Below is a small trained network, with its code and all its weights. Each question gives an input and a class and asks what happens when units are switched off, that is, made to give their printed mean instead of their output.

import numpy as np


def w(rows, s, z=0):
    codes = np.array(rows[::2]) - 128.0
    scale = np.full(codes.shape[1], s)
    scale[-1] = z or s
    return codes * scale


def f(y):
    return np.maximum(y, 0)


def log_softmax(a):
    a = a - a.max(-1, keepdims=True)
    return a - np.log(np.exp(a).sum(-1, keepdims=True))


def net(x, mask):
    res = np.array(x, float).reshape(1, 6) / 4 @ E
    y = f(res @ A[0][:, :-1].T + A[0][:, -1])
    res = res + np.where(mask, y, B[0][:, -1]) @ B[0][:, :-1]
    return log_softmax(res[-1] @ U[:, :-1].T + U[:, -1])


A, B = {}, {}
E = w([
[114,78,139,131,70,185,85,133,221],'x0',
[132,129,126,128,130,124,123,127,131],'x1',
[127,128,128,127,128,129,127,128,127],'x2',
[30,117,116,146,137,53,120,119,160],'x3',
[127,128,128,129,127,129,128,129,127],'x4',
[135,100,248,145,140,108,68,74,88],'x5',
],0.012)
A[0] = w([
[137,142,51,113,143,95,181,140,74,209],'n0',
[136,127,120,121,133,115,155,137,90,209],'n1',
[49,115,104,121,139,92,140,132,162,123],'n2',
[75,124,118,130,129,64,124,120,115,121],'n3',
[109,71,254,128,100,174,41,102,175,20],'n4',
[179,114,128,130,123,187,145,118,102,254],'n5',
[113,115,70,127,107,197,137,143,237,150],'n6',
[143,170,45,130,139,91,183,137,72,242],'n7',
[7,117,123,144,128,8,129,120,176,151],'n8',
[169,136,164,120,124,153,132,120,95,208],'n9',
[146,134,226,134,154,42,138,106,18,133],'n10',
],0.014,0.0048)
B[0] = w([
[158,138,158,161,149,65,155,140,132,212],'n0',
[163,146,117,134,163,131,123,92,124,166],'n1',
[134,131,99,144,111,93,107,77,205,196],'n2',
[47,139,163,104,139,118,143,151,102,182],'n3',
[183,168,148,155,172,34,183,148,123,229],'n4',
[156,143,160,133,112,189,134,206,79,186],'n5',
[124,98,123,118,23,189,111,151,170,231],'n6',
[182,145,166,137,151,58,154,160,108,225],'n7',
[4,115,117,113,144,59,140,109,171,251],'n8',
[193,119,96,152,140,131,98,80,113,179],'n9',
[56,110,96,86,168,233,86,90,102,245],'n10',
],0.021,0.018)
U = w([
[208,180,160,177,153,128,157,154,76,249],'0',
[98,159,148,151,164,51,179,117,138,144],'1',
[151,99,130,124,64,255,121,169,126,176],'2',
[70,68,72,111,70,150,115,115,185,20],'3',
[153,129,109,115,157,246,81,96,71,137],'4',
[34,101,113,76,155,171,109,88,113,7],'5',
],0.0082,0.0017)

Each question gives the input, the list of numbers given to net, and the class t.
The units are the neurons (one row each of A and B). Each row of codes is followed by its name. A weight is (code - 128) times the scale printed after its matrix; where a second scale follows, it is the last column's (A, B and U).
mask holds one flag per neuron, in row order. A switched-off neuron (its flag False) gives its mean, the last column of its row in B, instead of its output. The means were averaged over made-up inputs and are rounded, as every weight is.
A unit's drop is (log p(t) with every unit on - log p(t) with that unit switched off) / (log p(t) with every unit on - log p(t) with every unit switched off).
The circuit of an input: a set's keep is (log p(t) with only the set's units on - log p(t) with every unit switched off) / (log p(t) with every unit on - log p(t) with every unit switched off). Starting from all 11 units, units are removed one at a time, each time the one whose removal leaves the highest keep (on an exact tie, the one counted first), for as long as the keep stays at least 0.8.
units of the circuit, in order: the units of the circuit, biggest drop first
most important unit: the unit with the biggest drop
k most important neurons: the k neurons with the biggest drops, biggest first
drop when u is switched off: that unit's drop, to one decimal
input [0,0,-2,1,7,2], class 5: 4 most important neurons -> (n7, n0, n4, n6)
input [0,4,7,0,-7,-3], class 0: most important unit -> n8
input [1,-5,-6,6,3,-6], class 3: 3 most important neurons -> (n6, n4, n2)
input [2,7,3,0,-5,-8], class 2: units of the circuit, in order -> (n6, n8)
input [5,-4,-6,4,7,0], class 3: 2 most important neurons -> (n6, n7)
input [0,6,6,0,-5,2], class 4: units of the circuit, in order -> (n8, n7)
input [-4,-8,0,-3,1,1], class 4: 2 most important neurons -> (n4, n10)
input [8,0,-6,-2,-3,0], class 2: 4 most important neurons -> (n6, n7, n0, n8)
input [0,4,2,-4,5,3], class 4: 2 most important neurons -> (n7, n0)
input [0,-8,0,5,6,4], class 5: 3 most important neurons -> (n10, n7, n0)
input [0,-6,-8,-4,6,-7], class 0: 2 most important neurons -> (n7, n10)
input [2,6,-7,-7,6,-8], class 2: 2 most important neurons -> (n6, n4)
input [2,-3,3,5,-2,0], class 3: 3 most important neurons -> (n7, n4, n0)
input [6,3,0,0,0,-7], class 2: units of the circuit, in order -> (n8)
input [6,3,1,-3,-2,7], class 0: 2 most important neurons -> (n4, n8)
input [-8,-7,4,1,2,8], class 5: drop when n3 is switched off -> 0.1
input [-2,2,6,3,-6,7], class 5: drop when n10 is switched off -> 1.4
input [7,-7,2,-7,-7,-6], class 2: drop when n2 is switched off -> 0.0
input [2,-2,5,-1,3,-3], class 2: drop when n8 is switched off -> 0.3
input [8,-5,-5,-8,-7,-2], class 2: most important unit -> n6
input [7,5,-8,-1,7,-2], class 2: 2 most important neurons -> (n8, n6)
